Each row is followed by roughly how far along a hidden order it lies, from 0 to 15. A new part has a new order.
In the rows, 128 means zero.
[124 135  80 107 199 114 102 130 115 128 107 116 117 123 122 107 126  59]	6
[143 130  83  99 127 134 110 127 145 139  99 129 127 125 116  94 116  96]	15
[141 130 140 119 153 125 128 140 131 141  89 113 161 123 120 122 121  98]	4
[187 104  90 119  69  94 138 136 130 179   2 136 133 115 148 109 102 101]	6
[136 142  79  94  95 136 108 118 163 132  76 128  86 110 114  72 136 121]	3
[101 128  81 113 133 137  46 115 150 136  65 131  96 118 142  81 137  96]	9
[143 131  99 109 145 133 114 136 136 142 118 120 120 121 120 105 127 102]	8
[150 134  71  83   4 137  99 142 192 125  56 142  70 109 121  61 125 143]	1
[154 129  43  76 108 139  87 105 178 136  55 148  15 115 120  18 144  90]	8
[138 131 100 113 136 131 117 131 135 122  92 100  83 119 121 108 129 111]	10
[119 146 111 113 177 131  99 135 107 155 109 109 136 117 167 124 128 104]	8
[119 140 179 124 160 120 101 125 130 128 115 106 165 124 120 168 124  90]	0
[136 133  75  78 104 141  94 120 174 126  80 138  47 119 111  30 146  88]	10
[ 93 147  97 120 172 156  79 125 131 154 137 121 115 125 103  98 142 105]	4
[138 126 102 110 145 131 117 131 134 137 115 117 129 122 119 126 125  98]	6
[131 106 107 111 147 127 101 133 133 128 152 113  89 122 102 112 129 104]	4
[127 133 145 116 154 128 117 135 134 130 109 109 141 123 114 127 122 101]	3
[144 129  80 107 101 140 162 125 132 136  80 154 120 120  92  85 114 105]	3
[ 85 138 114 122 174 133  75 134 117 133 134 106 148 121 146 131 128 103]	8
[151 129  96 109 160 131 118 108 134 105  94  55   1 120 117 107 124  99]	15
[100 143 102 131 174 133  63 130 120 155  89 119 125 113 160 103 128 106]	5
[161 113  85  91 121 114 103 118 144 145  60 138  74 120 134  42 148  75]	6
[112 140 149 113 151 133 120 137 143 122 120 107 134 124 112 114 132 103]	6
[136 141 103 112 113 133 120 134 132 133  78 118 127 112 117 114 125 135]	3
[155 130  57  84 115 131  89  96 158 145  49 127  34 113 182  47 137  71]	15
[129 135 108 126 141 127 115 130 137 127 116 113 120 123 115 105 139  79]	12
[112 131 121 118 159 140 129 139 128 138  97 112 153 122 122 136 118 107]	3
[134 131  86  72 170 144 121 125 147 137  79 129 100 121 118  82 109 108]	3
[152 128 114 103 135 134 103 116 161 143  70 126 105 120 122  96 127  98]	0
[117 131 117 136 148 109 123 137 123 126 123 106 154 125 116 138 126 101]	9
[147 139 105 133 188 126 105 142 102 122  85 126 148 120 121 132 118 105]	3
[118 118 102 100  76 135 114 129 136  61 125 103   2 122 111 105 135 125]	13
[113 146 108 116 139 134 112 131 136 119 122 110 129 115 109 116 126 134]	5
[155 145  96 122 150 154  91 132 124 212  67 140 128 114 127 109 122 134]	6
[121 136  85 101 132 138 106 104 147 113 108  96  45 121 109  76 141 113]	13
[134 125  85 100 134 134 106 119 143 131  91 125 104 121 114  64 137  95]	5
[110 127 140 102 151 139 111 127 115 134 130 114 113 123 126  92 138  97]	12
[152 131  94 104 140 131 116 128 143 158  68 127 110 121 122 116 125  98]	8
[132 133 138 107 138 136 109 137 156 130  98 121 108 121 109  90 134  94]	6
[146 134  88 114 105 134 112 123 142 126  99 118 116 119  94  98 142 164]	12
[149 183 123 140 154 125 136 145 154 144  70 115 158 114 103 135 103 123]	0
[126 132  91 113 151 131 112 120 127 145 111 110 110 123 115 126 130 106]	12
[158 127  92 105  95 117 136 130 131 149  86 126 118 118 126  79 121  94]	4
[115 132 113  98 134 137 109 123 161 119 116 118  99 124 109  84 139  96]	6
[132 133 103 105 139 132 131 129 122 132  98 117 133 122 118  81 130  86]	3
[127 138 114 116 156 170 152 134 106 122 121 117 141 125 111 100 129 100]	4
[127 109  95  90  94 140 122 124 184 123  74 130  58 121 112  70 141 107]	7
[ 88 142 111 113 157 134  99 120 125 119 151 103 124 124 137 122 141 101]	12
[118 138 110  98 136 135 104 122 154 121 113 121  99 121 109  84 138  91]	3
[111 140 106 102 145 146 141 132 135 135 103 116 141 120 130 118 118 104]	6
[122 135  84 102  96 137  96 113 164 125  81 131  79 114 112  52 136  84]	7
[128 134  74 110 161 130  99 131 125 139 104 113 106 122 116 125 126 104]	7
[121 136 125 126 159 128 139 142 105 132 116 108 163 126 116 121 123 104]	5
[139 130  86 128 175 138  91 135 122 172  89 128 137 122 123 117 124 105]	4

Part 2:
[145 133 141 122 139 116 128 134 147 114 130 137 127  95 127 118 133 168
 116 104 100  93 134 209 131  96 119 120 102 131 114 104]	10
[134 176 168 152 130 142 108 106  75 136 155 106  62 109 170 146  50 133
  99  85 115 153 193 150 131   1  75  82 129  73  70 142]	0
[139 140 135  84 134 124 131 155 160 138 104 117 138 104 123 121 167 149
 118 116 105 102 128 149 117 112 115 158  83 133 171 121]	11
[ 89 161 112 155 136 133 124 140 172 177  57 116 126 149  82 122 126  50
 112 163 111 160 124 129 123 179 174 196 173 140 203 132]	10
[130 195 145  12  71 219 101 140  95 136 114  84 113 126 117 149 148  98
  80  81 144 169 157 172 105  41  18 181  55  85 122 197]	0
[ 96 161 146 156 139 166 116 124 134 155  96 112 105 122 143 122  83 117
  95 132  86 155 149 130 113 113 112 134 163 133 138 126]	7
[131 132 172 131 157 123 128 158 177 168  96 133 141  87 113 112 137 154
 115 108  91  77 133 169 104 119 148 119  89 150 139 141]	15
[112 130 145 179 142 155 122 109 111 155 133 128  87 122 151 114  50 110
 116 125  92 118 159 134 117  71 147  69 161 125  76 149]	6
[ 90 117 115 165 130 164 133 106 126 119 129 130 107 159 153 107  74 110
 111 157 100 118 132  85 117 143 142  94 191 139  90 121]	5
[151 114 165 125 148 153 124 141 158 153 116 145 129  81 118 113 150 150
 122  90  85  69 152 214  95  91 162  85  85 143 105 157]	11
[ 91 132  97  99 144 133 137 140 160 114  93 110 119 127 144 118 139 124
  88 162  95 141 113  65 106 161  95 175 147 155 174  77]	11
[116 156 126  63 113 155 126 161 162 165  57 106 144 130  80 142 189  77
 120 135 133 183 115 157 120 161 116 217  93 123 205 171]	8
[111 139 168 191 150 154 119 119 134 173 102 130 104 113 127 116  74 112
 117 133  82 135 155 179 117 108 156  93 171 131 111 155]	9
[143 143 184 159 152 157 116 144 168 196  72 130 125  79  95 120 122 113
 123 103  78  94 158 220 104  90 173 125 113 136 136 171]	12
[127 176 136 115 118 168 114 115 106 117 138 110 108 131 144 127  93 124
  92 108 117 149 147 126 133  75  85 127 140 118 104 121]	4
[ 94 154 130 185 137 140 129 123 131 168  91 112 109 144 109 132  92  83
 122 154 108 161 131 123 139 159 163 161 195 136 181 107]	8
[133 150 168 128 114 201 109 120 106 174 129 117 104 122 132 120  97  86
 113 105 115  98 166 197 107  72 147 101 136 109  91 194]	4
[168 141 174  84 116 161 113 142 117 139 122 126 118  83 119 123 154 156
 111  75 118 115 154 202 110  61  83 110  48 112 100 174]	7
[111 149 144 147 148 144 126 148 162 183  67 118 115 109 104 125 132 101
 107 142  77 145 151 149  99 129 136 167 136 146 159 146]	11
[146 149 151 167 129 159 127 129 126 175  95 127 121 123  87 132 134  95
 144 120 112 146 149 168 148 132 167 150 139 118 141 138]	7
[143 181 113  86 126  95 127 147 128 117  87 104 138 130  85 158 172 135
 129 119 148 223 120 106 166 123  73 226 111 111 196 105]	7
[101 124 126  99 108 213 123 112 130 121 132 127 114 148 144 109 114  81
 103 129 112  78 137 150 111 122 146 101 148 127  89 157]	4
[137 150 162 162 146 150 116 131 136 157  85 123 114  97 114 126 112 128
 112 104  93 142 157 165 126  83 128 130 130 125 133 139]	9
[112 119 136 145 151 148 130 116 153 117 131 127 105  95 172 108 100 155
  86 127  71  81 144 142 106 102 136  85 142 155 113  82]	11
[120 104 167  73 124 200 122 183 192 203  61 124 162  94  99 101 186  87
 120 129 109  33 113 217  55 140 164 159  53 150 172 215]	14
[ 89 134  92 134 136 119 134 147 182 153  62 130 150 160  92 111 153  76
 114 174 113 149 108  87 117 200 173 192 165 149 206 110]	13
[116 160  95  72 112 128 132 148 151 113  76 104 150 149  86 145 182 113
 123 142 145 194 102 107 143 167  84 221 111 124 203 113]	7
[136 148 105   1  90 151 130 144 124  91 128  98 138 131 124 135 193 127
 103 124 154 149 105 130 121 122  33 196  63 110 184 115]	5
[122 130 100  63  93 169 132 123 123 109 141 112 134 154 113 115 169 110
 113 138 144 124 101 123 133 141 105 166 104 118 155 118]	4
[170 184 182 116 125 155 109 130 104 165 122 119 119  94 105 127 125 119
 108  73 114 139 169 205 127  47 104 123  98 103 121 164]	6
[112 125 110 136 143 116 138 139 155 137  94 123 127 130 120 123 139 119
 115 150 102 131 120  98 126 149 139 165 132 146 164 100]	11
[101 161 156 182 142 153 116 129 124 175  91 118 100 130 126 123  68  94
 112 137 100 170 154 123 121  98 124 111 182 116 108 154]	6
[114 149 142 145 123 169 124 131 135 185  75 112 119 137  84 131 131  70
 130 140 117 160 141 162 124 142 160 167 154 130 173 149]	7
[130 150 123 130 135 144 124 131 137 142 110 130 108 114 118 116 123 126
 108 119  70 117 139 145 122 111 130 140 128 131 138 121]	8
[153 157 161 125 129 162 113 120 117 149 127 125 113 103 126 118 119 135
 114  91 106 109 159 181 119  77 112 114 108 116 112 139]	6
[123 173 158 142 120 167 113 125 103 164 110 112 111 134 107 134 106  93
 113 112 113 167 155 158 131  93 121 138 153 111 124 162]	5
[114 159 130 102 122 166 123 128 140 130 111 111 117 127 124 119 119 117
  94 128 100 133 131 123 135 115  97 159 122 127 157 112]	7
[126 175 147 120 122 157 119 130 116 173  87 100 114 131  84 142 129  83
 119 120 116 188 149 160 135 105 108 179 134 114 168 141]	6
